Where the symbols take the points:
from | p c k q l s
q906 | q29 q647 q657 q165 q317 q365
q104 | q683 q709 q437 q740 q427 q57
q673 | q943 q752 q482 q720 q747 q376
q317 | q574 q303 q906 q737 q647 q569
q749 | q847 q957 q376 q815 q2 q590
q247 | q512 q314 q683 q415 q930 q880
q43 | q747 q749 q574 q957 q376 q165
q303 | q376 q737 q647 q120 q165 q848
q600 | q880 q856 q57 q236 q943 q747
q236 | q137 q104 q655 q709 q437 q963
q655 | q456 q437 q856 q427 q236 q720
q324 | q982 q157 q314 q463 q415 q456
q659 | q815 q574 q120 q376 q29 q317
q943 | q740 q655 q600 q437 q856 q752
q657 | q659 q317 q560 q303 q906 q163
q369 | q630 q846 q828 q419 q706 q438
q314 | q364 q415 q930 q103 q324 q928
q123 | q981 q38 q677 q163 q305 q419
q644 | q706 q973 q707 q176 q438 q982
q951 | q305 q350 q846 q338 q419 q176
q176 | q350 q563 q730 q369 q480 q872
q957 | q963 q815 q2 q673 q226 q659
q350 | q380 q338 q419 q630 q758 q563
q706 | q677 q951 q369 q350 q846 q973
q569 | q303 q848 q365 q560 q22 q677
q380 | q906 q365 q38 q22 q163 q338
q120 | q226 q29 q590 q43 q659 q906
q365 | q647 q22 q163 q981 q569 q630
q574 | q673 q376 q29 q2 q43 q303
q928 | q415 q137 q740 q683 q456 q236
q828 | q12 q706 q563 q951 q369 q644
q137 | q103 q683 q456 q930 q130 q104
q930 | q515 q324 q247 q157 q314 q740
q740 | q324 q456 q880 q130 q928 q655
q482 | q600 q747 q815 q847 q673 q43
q758 | q163 q12 q350 q677 q338 q828
q463 | q872 q512 q103 q364 q288 q247
q22 | q165 q981 q569 q657 q848 q123
q747 | q856 q847 q673 q963 q752 q749
q847 | q236 q963 q752 q57 q720 q957
q364 | q438 q739 q515 q819 q982 q415
q707 | q369 q438 q566 q730 q644 q364
q438 | q846 q730 q644 q480 q973 q739
q2 | q720 q226 q749 q482 q957 q120
q982 | q973 q873 q364 q872 q739 q157
q872 | q563 q707 q819 q438 q566 q512
q981 | q590 q657 q848 q317 q560 q38
q226 | q318 q482 q957 q747 q815 q29
q566 | q828 q644 q872 q973 q707 q515
q880 | q314 q928 q709 q137 q740 q856
q29 | q482 q43 q659 q749 q574 q647
q846 | q123 q419 q706 q758 q951 q730
q480 | q758 q828 q176 q706 q563 q566
q318 | q427 q600 q963 q856 q57 q482
q338 | q365 q630 q758 q123 q12 q369
q560 | q120 q906 q981 q647 q657 q380
q563 | q338 q369 q480 q846 q828 q707
q739 | q730 q819 q982 q566 q873 q103
q590 | q957 q659 q737 q574 q120 q657
q963 | q104 q57 q720 q943 q318 q815
q512 | q707 q364 q288 q739 q515 q314
q415 | q739 q103 q324 q288 q157 q137
q730 | q419 q480 q973 q828 q176 q819
q419 | q38 q758 q951 q12 q350 q480
q856 | q928 q236 q943 q104 q655 q847
q12 | q569 q677 q338 q305 q630 q706
q677 | q848 q305 q630 q380 q123 q951
q737 | q2 q120 q165 q29 q590 q560
q437 | q130 q427 q236 q880 q104 q318
q163 | q317 q569 q380 q848 q365 q12
q815 | q57 q673 q226 q752 q482 q574
q165 | q749 q590 q303 q659 q737 q981
q848 | q737 q560 q22 q906 q981 q305
q819 | q480 q566 q873 q644 q872 q288
q103 | q819 q288 q157 q515 q463 q683
q647 | q43 q165 q317 q590 q303 q22
q709 | q930 q740 q427 q456 q880 q943
q57 | q709 q943 q318 q655 q600 q673
q305 | q560 q380 q123 q365 q38 q350
q130 | q463 q247 q137 q314 q683 q427
q427 | q247 q880 q104 q928 q709 q600
q38 | q657 q163 q305 q569 q380 q758
q973 | q951 q176 q438 q563 q730 q873
q683 | q288 q930 q130 q324 q247 q709
q157 | q873 q463 q415 q512 q103 q130
q376 | q752 q2 q43 q226 q749 q737
q752 | q655 q720 q747 q318 q847 q2
q515 | q644 q982 q512 q873 q364 q324
q873 | q176 q872 q739 q707 q819 q463
q288 | q566 q515 q463 q982 q512 q930
q630 | q22 q123 q12 q38 q677 q846
q720 | q437 q318 q847 q600 q963 q226
q456 | q157 q130 q928 q247 q137 q437

The rows follow the links: the fewer symbols apart two points are, the more alike their rows tend to be.

Each row is also shifted at random along 5 hidden directions that mean nothing.

Some points, each with a row of numbers:
q314 -46;20;14;-2;2;-18;10;-14;-6;-3;7;2;1;-22;-3;-10;-19;-17;15;13;-10;-9;31;11;-11;9;3;-3;-6;4;0;-6;21;11;9;-2;-3;21;-13;-12;5
q369 -14;-8;-1;-2;-1;-12;-5;8;9;-5;-7;2;21;-2;5;-2;-12;-14;11;-13;20;-1;-11;3;21;-16;-9;6;14;-1;-15;-4;-12;-17;-4;-10;8;-1;-2;-6;1
q103 1;16;17;-10;-12;8;0;-1;5;0;-9;5;-3;-11;9;5;-9;-12;12;27;17;15;26;12;-15;2;0;-9;6;3;-8;-22;20;5;4;-7;-7;18;-12;-17;-50
q846 4;4;13;-14;-2;13;-12;13;-4;3;-2;11;14;-5;20;-6;-5;11;-16;-4;27;6;3;21;17;-15;-2;-25;10;10;-8;3;-5;-22;-17;17;10;-10;3;-9;-22
q720 33;15;6;-15;-26;-3;0;15;-7;-2;9;-27;-18;4;-12;3;17;-18;-8;19;-19;-17;23;-8;-14;-2;-11;2;13;-1;20;2;14;6;25;0;-15;7;12;-5;-3
q677 -11;-12;-7;3;13;-2;4;-1;3;-3;1;21;18;10;5;18;11;7;23;-10;12;7;11;-4;10;-7;0;-9;8;-1;-8;-11;1;-5;-6;-6;8;28;-10;-5;-26
q856 -3;2;4;5;16;-7;11;-14;3;-13;4;13;-1;-9;-22;-6;-6;-2;0;1;-23;-11;-13;-9;-17;2;-7;17;-10;-15;-8;1;-26;22;15;-4;-11;28;-8;-24;4
q560 -28;8;5;-12;13;5;2;1;-11;-3;15;12;10;4;-9;11;21;-5;3;8;-18;-14;9;-12;8;-11;2;-5;7;-3;16;-7;7;-2;-2;15;-2;18;-7;-6;-4
q819 -8;10;10;3;0;-6;-4;-9;-12;11;4;-12;1;-19;15;-18;-22;-2;-9;-1;4;-2;9;20;12;7;13;-10;-12;12;2;9;17;-8;-16;8;13;-36;-2;18;39
q12 -6;6;4;-4;13;4;4;-8;-9;3;12;11;13;0;4;15;11;-7;15;10;-2;-1;19;-4;12;-6;10;-11;3;3;10;-16;21;-7;-10;2;5;12;-16;3;-8
q569 -4;0;1;-14;-1;0;-6;15;-7;-3;8;2;13;5;-2;3;16;-5;-8;-8;-2;-12;0;-6;17;-19;-7;-5;14;1;8;4;-7;-15;-3;11;4;4;8;-4;3
q930 5;8;7;13;9;-12;8;-12;-11;5;8;-3;-8;-20;11;-22;-24;19;-9;-9;-6;-1;22;24;-7;20;11;-16;-20;10;-7;19;7;9;-5;7;8;-7;1;6;29
q120 2;-1;-6;-9;-18;13;-9;21;-5;4;-1;-19;-13;19;1;8;22;6;-13;0;1;1;-2;-6;0;-2;-2;-5;10;5;20;8;4;-9;4;11;-5;-17;20;13;-4
q740 60;-3;-4;10;-16;-12;1;-1;2;5;-3;-22;-17;-2;2;-13;-7;2;-6;-5;-3;3;9;4;-13;17;0;5;-7;3;-4;13;4;6;10;-14;0;-13;13;12;21
q288 -16;-2;-3;9;-10;-12;-1;-10;15;1;-15;-14;0;-6;2;-1;-21;-26;19;4;12;10;-10;0;1;5;1;21;0;0;-10;-12;10;3;5;-23;-1;-13;-7;6;9
q847 23;2;-1;-10;-21;4;-3;15;4;-1;-4;-18;-18;11;-10;4;13;-8;-8;10;-9;-4;-1;-9;-14;-1;-11;9;7;-2;10;2;-2;5;18;-4;-14;0;14;-5;-12
q749 39;-6;-4;6;16;5;4;-6;-10;-2;15;6;-6;5;-12;-4;15;19;-17;-11;-27;-12;-13;-12;-3;4;6;2;-13;-6;11;14;-18;11;-2;11;0;-2;3;5;25
q317 -9;2;-8;4;6;0;4;-11;-14;10;17;-16;-7;9;-9;18;25;-16;11;13;-30;-13;6;-27;10;1;16;11;-8;-2;37;-6;33;5;-1;2;-1;-15;-7;34;42
q707 21;-12;-1;21;27;-6;6;-24;3;0;0;16;15;-13;4;-9;-23;9;4;-16;4;6;-23;6;12;6;12;7;-19;-3;-22;-1;-15;2;-19;-9;13;-11;-18;5;29
q872 -3;-3;3;14;18;-3;0;-9;-4;6;-1;13;8;-12;22;-23;-28;32;-12;-23;20;11;0;29;9;15;11;-22;-16;10;-21;17;-11;-8;-22;10;19;-16;-1;5;17
q38 25;-12;-12;1;1;-19;5;7;-3;-3;10;2;15;13;-2;16;15;-7;22;-17;-2;-7;17;-12;15;-11;-7;1;17;1;1;-3;2;-11;5;-15;9;24;-1;2;5
q873 -23;14;16;-7;-9;-4;-8;0;-1;3;-5;-9;6;-18;8;-13;-21;-19;-4;9;11;-3;-1;16;11;-8;1;1;1;7;-3;-4;12;-10;-6;4;2;-22;-3;0;11
q350 -13;18;22;-22;0;41;-20;5;-8;10;-3;6;5;-5;16;3;5;-2;-23;30;17;8;-10;10;15;-17;14;-19;0;9;14;-15;18;-20;-27;29;0;-34;-6;5;-29
q951 -27;-4;5;-3;9;10;-11;-2;7;-1;-9;9;21;-7;2;-4;-11;-12;-7;-3;14;0;-42;-1;25;-18;1;12;2;-3;-10;-6;-16;-16;-19;6;5;-27;-8;0;11
q482 6;-10;-18;15;5;-9;12;-6;-2;1;8;-3;-15;13;-8;6;13;16;10;-10;-20;0;9;-12;-14;18;3;3;-9;-4;9;12;1;15;10;-6;-1;12;6;14;16
q758 -4;-4;2;6;22;6;-1;-11;-6;4;7;17;18;-5;4;1;0;6;1;-6;1;0;-8;1;17;-4;12;-6;-7;1;-2;-4;-1;-8;-20;8;11;-7;-13;5;14
q943 -31;-6;-1;8;18;-10;12;-7;10;-17;-3;22;2;-7;-17;-10;-10;11;-2;-14;-12;-9;-26;-3;-16;3;-14;16;-7;-15;-21;8;-42;20;14;-1;-9;31;-3;-31;-4
q683 9;12;14;-3;-6;3;-3;-1;-2;-1;-4;-6;-8;-17;5;-21;-21;5;-20;3;2;0;-3;18;-9;6;0;-4;-7;3;-9;10;-8;3;-1;10;-2;-15;5;-10;3
q305 23;-16;-19;10;5;-21;7;2;-8;4;13;1;10;13;11;7;12;16;20;-30;5;0;30;-1;14;7;4;-16;6;8;2;10;9;-11;-5;-10;18;14;5;21;19
q338 -45;2;3;0;10;15;-8;-11;-1;7;0;0;12;-1;4;10;1;-16;6;15;2;3;-20;-10;22;-9;15;8;-7;0;14;-16;19;-9;-19;7;5;-27;-16;20;17
q647 11;-7;-14;6;8;-2;8;-7;-9;2;14;-4;-1;13;-9;17;25;-4;13;1;-24;-9;10;-24;5;3;11;6;-2;-4;25;-4;19;4;3;-2;2;4;-5;21;22

The symbols that take the first to the second take the third to the fourth, perhaps in another order. What is the fourth?
Answers are names.
32;-10;-8;-6;-1;-19;4;10;-3;-6;10;1;18;11;-8;13;18;-15;19;-13;-7;-13;15;-12;15;-18;-12;3;22;-3;3;-6;-2;-11;9;-15;5;29;-2;-5;2
: -20;-16;-16;3;-6;5;-7;11;14;-1;-8;-12;-1;21;-13;8;14;-5;-2;-13;-2;-3;-42;-20;6;-8;-9;26;5;-8;5;4;-21;-2;5;-4;-6;-18;11;10;13
:: 7;7;7;-5;-23;-3;-5;8;8;-1;-12;-18;-14;-7;1;-13;-13;-9;-12;7;9;3;-2;11;-11;2;-10;6;4;2;-7;4;-2;2;10;-3;-8;-11;12;-8;-5
: q982

7;-2;1;-11;3;18;-12;9;-4;0;2;2;10;9;0;1;15;1;-20;-1;-1;-6;-27;-9;19;-17;0;2;5;-3;8;1;-12;-14;-14;18;0;-22;6;3;8
: 2;-4;-4;-10;0;-10;-1;13;-3;-6;8;-1;18;7;-6;8;15;-11;7;-12;-4;-16;1;-10;18;-18;-13;1;19;-3;4;1;-6;-14;4;1;3;14;4;-5;5
:: -16;-1;-9;-6;-11;1;-1;5;-2;3;5;-18;-6;19;-11;22;26;-21;14;14;-15;-7;4;-26;3;-5;1;14;8;-3;29;-11;23;2;9;-5;-7;-3;3;19;9
: q647

-2;6;4;-7;-11;-22;-3;1;-7;3;7;-20;14;-8;1;2;-4;-34;16;3;0;-14;15;-4;24;-14;-2;6;12;8;9;-6;24;-16;3;-10;11;-11;-2;13;35
: -58;15;15;-3;-3;8;-11;-6;0;7;-6;-7;6;-17;11;-11;-24;-14;-4;15;13;5;-8;15;12;-3;11;-2;-6;7;1;-6;18;-9;-16;12;3;-33;-8;8;11
:: 20;-2;-5;2;18;-1;9;-11;-14;-1;19;8;5;7;-11;15;24;-2;9;1;-28;-13;7;-22;6;-3;8;4;-4;-6;19;-5;8;5;-1;2;1;11;-9;10;19
: q305

6;-2;5;5;2;-20;0;1;3;-5;-2;5;12;-14;8;-17;-26;3;2;-20;16;-1;7;21;5;1;-9;-9;4;5;-27;9;-16;-7;-3;-6;10;9;1;-15;4
: -9;13;23;-19;-5;22;-16;10;11;-6;-19;15;12;-15;8;-8;-18;-12;-14;18;29;11;-21;19;2;-21;-12;-4;12;0;-24;-16;-17;-10;-8;7;-7;0;-6;-35;-52
:: 2;-9;-8;7;20;5;10;-11;1;-8;6;16;-1;6;-16;6;14;9;0;-4;-23;-7;-21;-20;-10;3;0;16;-9;-14;2;0;-24;18;5;0;-7;19;-6;-7;3
: q226

15;-6;-7;5;9;4;10;-6;0;-6;5;10;-8;10;-16;11;18;8;5;2;-18;-3;-2;-18;-17;5;-2;8;-3;-10;5;-3;-9;17;12;-5;-9;26;-4;-7;-12
: -46;2;-3;8;8;-31;14;-8;-2;-11;11;-4;-4;-8;-20;-13;-9;-5;5;-15;-28;-24;5;-5;-11;9;-9;12;-7;-8;-1;17;-13;15;20;-3;-6;25;5;-8;36
:: 12;-19;-11;13;25;9;0;-9;6;0;-4;28;17;9;7;9;2;19;9;-16;15;14;-20;-6;13;-3;8;-2;-4;-4;-15;-7;-18;-4;-20;-3;11;3;-13;4;-9
: q848

-35;5;10;-8;-6;9;-15;11;-4;7;-4;-4;10;-4;19;-8;-9;3;-13;-2;22;4;-5;19;21;-10;4;-16;5;12;0;3;8;-23;-20;17;11;-30;6;9;2
: -13;4;5;-21;-19;3;-9;18;0;-1;2;-14;11;8;-8;16;19;-36;8;16;-2;-12;-2;-17;18;-28;-10;11;24;-1;20;-15;14;-17;6;-1;-4;-2;2;0;-7
:: -18;15;16;-3;-1;6;2;-12;2;-1;-6;4;-3;-17;0;0;-15;-17;9;27;5;7;10;7;-12;4;5;2;-5;1;-6;-20;17;9;2;-6;-9;7;-17;-13;-25
: q566

31;7;8;-15;12;23;-2;2;-15;1;14;14;5;6;-2;10;26;8;-14;14;-12;-7;5;-7;5;-13;4;-12;2;-4;15;-7;0;-2;-8;21;-2;7;-5;-8;-17
: -32;1;1;-7;12;3;-3;-7;-5;-4;11;-2;14;1;-18;11;15;-26;4;9;-26;-21;-25;-27;20;-19;2;25;0;-10;21;-10;-1;-2;-2;5;-5;-10;-11;8;34
:: -23;-5;-9;-5;-10;4;-6;18;0;0;-2;-12;-9;17;0;1;15;10;-13;-8;-1;-4;-8;-6;1;-3;-7;-4;7;2;13;13;-6;-7;4;11;-4;-13;22;10;3
: q120

-36;0;3;-16;2;15;-9;19;-3;-4;-1;14;13;9;3;3;12;11;-12;-5;9;-3;-12;4;12;-17;-8;-11;12;1;1;3;-14;-16;-10;24;-1;3;8;-13;-22
: 56;-10;-11;-3;-8;2;0;10;-2;-1;6;-9;-7;19;-10;11;26;2;-4;-5;-12;-6;-3;-19;1;-6;-6;6;8;-2;14;3;-5;0;9;-5;-3;0;9;7;4
:: -26;3;3;8;6;4;-3;-15;0;9;-4;-1;5;-8;13;2;-14;-6;9;9;15;13;1;9;10;6;16;-3;-10;6;0;-11;24;-5;-17;-2;8;-23;-13;19;8
: q419

-6;2;1;8;2;13;2;-9;6;1;-9;4;-19;-1;-1;-1;-5;11;-5;13;-2;13;-7;3;-23;17;6;2;-13;-2;-1;-2;-2;17;4;1;-9;0;-1;-3;-18
: 8;2;5;3;9;2;3;-8;1;-7;2;7;-8;-9;-14;-11;-4;7;-14;0;-17;-9;-21;-4;-14;5;-3;13;-12;-11;-6;8;-26;17;7;5;-10;4;0;-15;10
:: -15;9;9;-4;-14;-14;-3;0;9;-7;-8;-15;-5;-14;-10;-12;-18;-24;-2;6;-2;-8;-9;3;-7;-1;-13;19;5;-5;-7;-1;-7;4;16;-9;-9;-3;2;-13;9
: q880

-20;1;-3;-11;-12;17;1;14;8;-3;-8;6;-15;16;-3;12;18;11;-1;12;6;11;8;-4;-26;2;-10;-8;10;-4;3;-6;-2;9;14;4;-17;26;10;-15;-58
: -16;2;-4;-8;-18;-10;2;15;4;-3;-1;-12;-15;8;-8;4;12;-5;5;1;-8;-6;17;-5;-16;5;-13;2;13;0;9;7;3;6;23;-3;-11;20;15;-6;-12
:: -21;-3;-11;1;-19;12;-3;10;7;5;-9;-19;-24;18;-2;7;13;3;-6;9;1;7;-11;-10;-14;9;1;9;-1;0;14;2;8;8;10;2;-10;-18;15;17;-6
: q720

-37;3;-2;-2;11;-4;8;-1;-6;-8;11;5;-2;4;-15;1;13;7;-1;-3;-25;-17;3;-9;-6;0;-2;1;-3;-6;13;9;-8;9;9;12;-5;19;3;-5;10
: -2;6;8;-29;-19;19;-15;28;-3;1;-4;-1;9;13;6;14;21;-10;-8;13;17;1;5;-1;12;-23;-12;-13;28;3;10;-12;6;-20;-3;12;-6;2;9;-12;-44
:: 8;16;18;-2;5;4;3;-18;1;-2;-2;0;0;-22;-8;0;-14;-26;5;27;-10;-1;-1;-1;-8;-1;6;15;-8;-3;-3;-20;11;12;3;-8;-9;2;-22;-11;-4
: q318

-36;0;-4;-1;3;0;9;-6;4;-6;1;2;-6;9;-20;17;16;-12;16;13;-22;-5;0;-23;-16;0;-4;16;2;-12;12;-13;2;16;18;-5;-14;28;-6;-6;-13
: 8;-1;-1;-6;8;-3;4;5;-4;-10;9;5;1;4;-19;3;16;0;-10;-5;-25;-19;-13;-17;-3;-10;-11;10;4;-11;8;6;-20;5;10;7;-8;15;4;-14;8
:: 24;-7;-5;6;-8;-8;-6;4;1;8;-4;-7;8;1;17;0;-9;1;6;-11;21;10;6;9;16;0;2;-8;4;10;-5;3;10;-16;-11;-9;13;-18;2;15;11
: q644

-25;10;7;4;4;6;5;-11;-4;1;3;-3;-17;-8;-7;-5;-3;-1;-7;17;-16;-4;1;0;-18;12;7;4;-14;-3;10;2;6;19;7;6;-11;-3;-2;0;4
: 1;-15;-11;20;2;7;2;-5;20;-1;-20;7;-15;7;4;-6;-15;26;-4;-12;17;26;-23;7;-25;22;0;6;-14;-5;-23;5;-24;15;2;-9;-3;-3;5;-1;-22
:: -38;-11;-8;1;18;4;-3;7;-1;-3;2;21;14;9;-1;-2;6;22;-8;-22;3;-4;-21;-1;12;-7;-5;-8;2;-4;-4;11;-26;-9;-11;17;6;6;5;-5;1
: q906

4;6;2;-11;3;-8;6;2;-8;-10;16;-3;1;0;-23;5;19;-19;-1;5;-35;-27;-2;-21;1;-14;-9;15;5;-11;18;1;-8;6;16;4;-11;18;1;-11;17
: 19;13;15;-26;-2;30;-12;15;-14;2;9;6;6;4;0;8;26;1;-22;19;-4;-7;-1;-5;11;-22;1;-14;10;1;19;-8;3;-12;-11;28;-4;-8;3;-8;-24
:: 10;3;-3;-1;-9;-7;0;7;-2;-4;4;-14;-15;1;-10;-12;4;1;-15;-7;-17;-14;-3;-1;-11;5;-7;5;-3;-2;6;17;-10;8;13;4;-6;-5;14;-1;20
: q574

7;3;-1;14;4;-25;12;-19;2;0;0;-6;0;-13;-4;2;-17;-20;29;2;-7;0;20;-1;-4;11;3;12;-5;0;-7;-8;18;11;9;-26;3;14;-14;5;20
: -3;-4;-1;16;9;4;1;-18;13;3;-14;5;-1;-11;4;-5;-25;0;6;2;13;18;-21;5;-7;14;10;14;-16;-3;-18;-7;-3;10;-7;-14;1;-15;-13;3;0
:: 7;2;2;-14;2;7;-1;15;0;-10;5;10;1;9;-13;2;19;5;-12;-2;-11;-12;-9;-9;-4;-13;-16;0;12;-7;1;4;-24;1;12;12;-11;21;9;-23;-20
: q29

